Below are the code and all the weights of a small trained network. Each question names an input and a class and asks about switching units off, where a switched-off unit gives its printed mean instead of its output.

import numpy as np


def w(rows, s, z=0):
    codes = np.array(rows[::2]) - 128.0
    scale = np.full(codes.shape[1], s)
    scale[-1] = z or s
    return codes * scale


def f(y):
    return y / 2 * (1 + np.tanh(0.7978845608 * (y + 0.044715 * y**3)))


def log_softmax(a):
    a = a - a.max(-1, keepdims=True)
    return a - np.log(np.exp(a).sum(-1, keepdims=True))


def net(x, mask):
    res = np.array(x, float).reshape(1, 7) / 4 @ E
    y = f(res @ A[0][:, :-1].T + A[0][:, -1])
    res = res + np.where(mask, y, B[0][:, -1]) @ B[0][:, :-1]
    return log_softmax(res[-1] @ U[:, :-1].T + U[:, -1])


A, B = {}, {}
E = w([
[254,66,81,78,167,205,37,80],'x0',
[82,164,118,246,177,237,139,16],'x1',
[130,128,133,130,134,127,127,132],'x2',
[125,125,128,126,122,131,132,128],'x3',
[53,28,19,200,161,108,54,211],'x4',
[153,17,154,132,231,86,247,98],'x5',
[127,128,131,126,129,134,127,132],'x6',
],0.0058)
A[0] = w([
[173,209,225,63,95,153,176,72,112],'N0',
[94,157,120,215,170,216,131,64,117],'N1',
[115,209,111,137,50,169,40,147,45],'N2',
[73,51,55,196,138,103,65,175,76],'N3',
[159,106,106,23,114,40,103,234,106],'N4',
[178,208,221,59,102,139,169,55,78],'N5',
[125,119,131,127,119,131,130,125,124],'N6',
[95,151,113,214,155,219,142,56,107],'N7',
[22,177,170,173,87,50,199,159,60],'N8',
[93,158,106,215,161,209,133,50,103],'N9',
[181,207,220,62,97,154,178,67,83],'N10',
[163,105,149,10,83,48,119,209,110],'N11',
[115,211,97,134,46,169,43,144,60],'N12',
[235,77,81,78,152,195,50,85,90],'N13',
[118,216,103,132,60,169,48,151,3],'N14',
[156,14,159,147,240,78,253,96,67],'N15',
[234,78,84,85,160,195,64,83,102],'N16',
[44,42,33,199,140,102,61,203,84],'N17',
[167,94,126,10,90,50,112,207,101],'N18',
[96,155,116,220,158,217,127,54,124],'N19',
[199,202,219,71,95,134,196,54,99],'N20',
[98,163,113,217,167,196,129,55,71],'N21',
[239,68,89,78,151,185,45,86,97],'N22',
[55,53,47,166,145,137,77,185,62],'N23',
[178,9,152,149,231,93,254,94,72],'N24',
[22,174,160,178,92,51,197,153,73],'N25',
[109,218,115,133,63,166,27,147,48],'N26',
[221,76,74,72,165,191,57,86,104],'N27',
],0.0054,0.0022)
B[0] = w([
[168,63,29,170,211,174,115,161,231],'N0',
[206,99,170,146,52,38,144,60,218],'N1',
[76,110,143,63,91,176,77,127,205],'N2',
[168,81,37,157,207,178,122,144,218],'N3',
[216,96,169,161,44,38,139,49,216],'N4',
[160,64,40,164,210,179,110,156,223],'N5',
[135,140,129,129,131,133,119,126,127],'N6',
[191,107,163,145,59,53,132,68,216],'N7',
[70,230,190,171,186,139,217,207,230],'N8',
[193,106,162,147,58,61,140,73,218],'N9',
[171,59,23,167,221,176,101,162,224],'N10',
[213,103,162,176,62,43,133,48,216],'N11',
[53,109,142,34,93,179,68,114,211],'N12',
[61,203,178,168,164,130,203,191,230],'N13',
[68,105,148,55,100,178,82,123,192],'N14',
[28,118,149,2,57,230,17,120,246],'N15',
[53,216,190,174,161,119,201,200,227],'N16',
[178,64,27,164,224,179,111,155,254],'N17',
[205,101,187,172,34,25,151,31,212],'N18',
[198,106,171,151,58,47,133,56,226],'N19',
[163,63,21,153,219,177,102,170,231],'N20',
[176,105,156,143,72,64,144,76,203],'N21',
[75,208,181,167,176,129,199,187,232],'N22',
[172,79,52,153,207,169,125,150,212],'N23',
[31,112,160,6,53,218,31,113,244],'N24',
[64,213,178,172,189,138,202,197,228],'N25',
[67,112,146,45,86,197,72,119,211],'N26',
[65,227,185,179,172,107,209,198,227],'N27',
],0.0057,0.0047)
U = w([
[168,88,21,161,180,147,114,140,254],'0',
[196,118,177,153,65,62,137,72,157],'1',
[78,213,180,165,155,125,192,177,44],'2',
[73,117,145,9,91,169,62,116,19],'3',
],0.013,0.0011)

Each question gives the input, the list of numbers given to net, and the class t.
The units are the neurons (one row each of A and B). Each row of codes is followed by its name. A weight is (code - 128) times the scale printed after its matrix; where a second scale follows, it is the last column's (A, B and U).
mask holds one flag per neuron, in row order. A switched-off neuron (its flag False) gives its mean, the last column of its row in B, instead of its output. The means were averaged over made-up inputs and are rounded, as every weight is.
A unit's drop is (log p(t) with every unit on - log p(t) with that unit switched off) / (log p(t) with every unit on - log p(t) with every unit switched off).
The circuit of an input: a set's keep is (log p(t) with only the set's units on - log p(t) with every unit switched off) / (log p(t) with every unit on - log p(t) with every unit switched off). Starting from the 12 units with the biggest drops (on a tie, the unit counted first), units are removed one at a time, each time the one whose removal leaves the highest keep (on an exact tie, the one counted first), for as long as the keep stays at least 0.8.
units of the circuit, in order: the units of the circuit, biggest drop first
most important unit: the unit with the biggest drop
top k neurons: the k neurons with the biggest drops, biggest first
drop of u: that unit's drop, to one decimal
input [3,3,-2,4,-4,5,-3], class 3: units of the circuit, in order => [N24]
input [-3,-4,5,-5,-5,5,3], class 0: units of the circuit, in order => [N20, N10]
input [5,4,-5,4,-3,-3,6], class 2: units of the circuit, in order => [N16, N27]
input [6,5,6,-4,-1,-1,-8], class 2: units of the circuit, in order => [N16, N27]
input [3,-3,-2,-4,2,-1,-4], class 1: top 2 neurons => [N8, N25]
input [8,-4,1,4,2,7,-8], class 2: units of the circuit, in order => [N27, N16]
input [-6,-4,3,2,4,-7,0], class 3: top 2 neurons => [N12, N26]
input [4,-8,7,1,6,-4,0], class 1: top 2 neurons => [N18, N4]
input [-1,-6,-4,-6,5,2,0], class 1: top 3 neurons => [N4, N18, N11]
input [-5,4,3,-8,1,7,1], class 3: top 2 neurons => [N15, N24]
input [5,-1,4,-8,-8,8,-3], class 0: top 4 neurons => [N20, N10, N0, N5]
input [-7,-1,-5,3,8,-8,-2], class 0: top 2 neurons => [N17, N3]
input [5,2,5,-6,-1,7,-6], class 3: top 2 neurons => [N24, N15]
input [3,0,1,0,-5,8,3], class 3: most important unit => N24
input [6,7,-5,6,-8,-5,4], class 0: top 2 neurons => [N10, N20]
input [5,-1,5,3,4,5,1], class 2: drop of N12 => 0.1
input [-5,-3,-7,-6,-8,-1,6], class 0: drop of N14 => 0.0
input [-3,-3,4,-4,1,0,-6], class 1: drop of N22 => 0.4
input [-5,6,8,-7,-3,-7,-3], class 3: drop of N14 => 0.4
input [-1,-2,-8,-7,-5,6,-2], class 3: units of the circuit, in order => [N15]
input [-5,2,-5,4,6,7,7], class 3: top 2 neurons => [N15, N24]
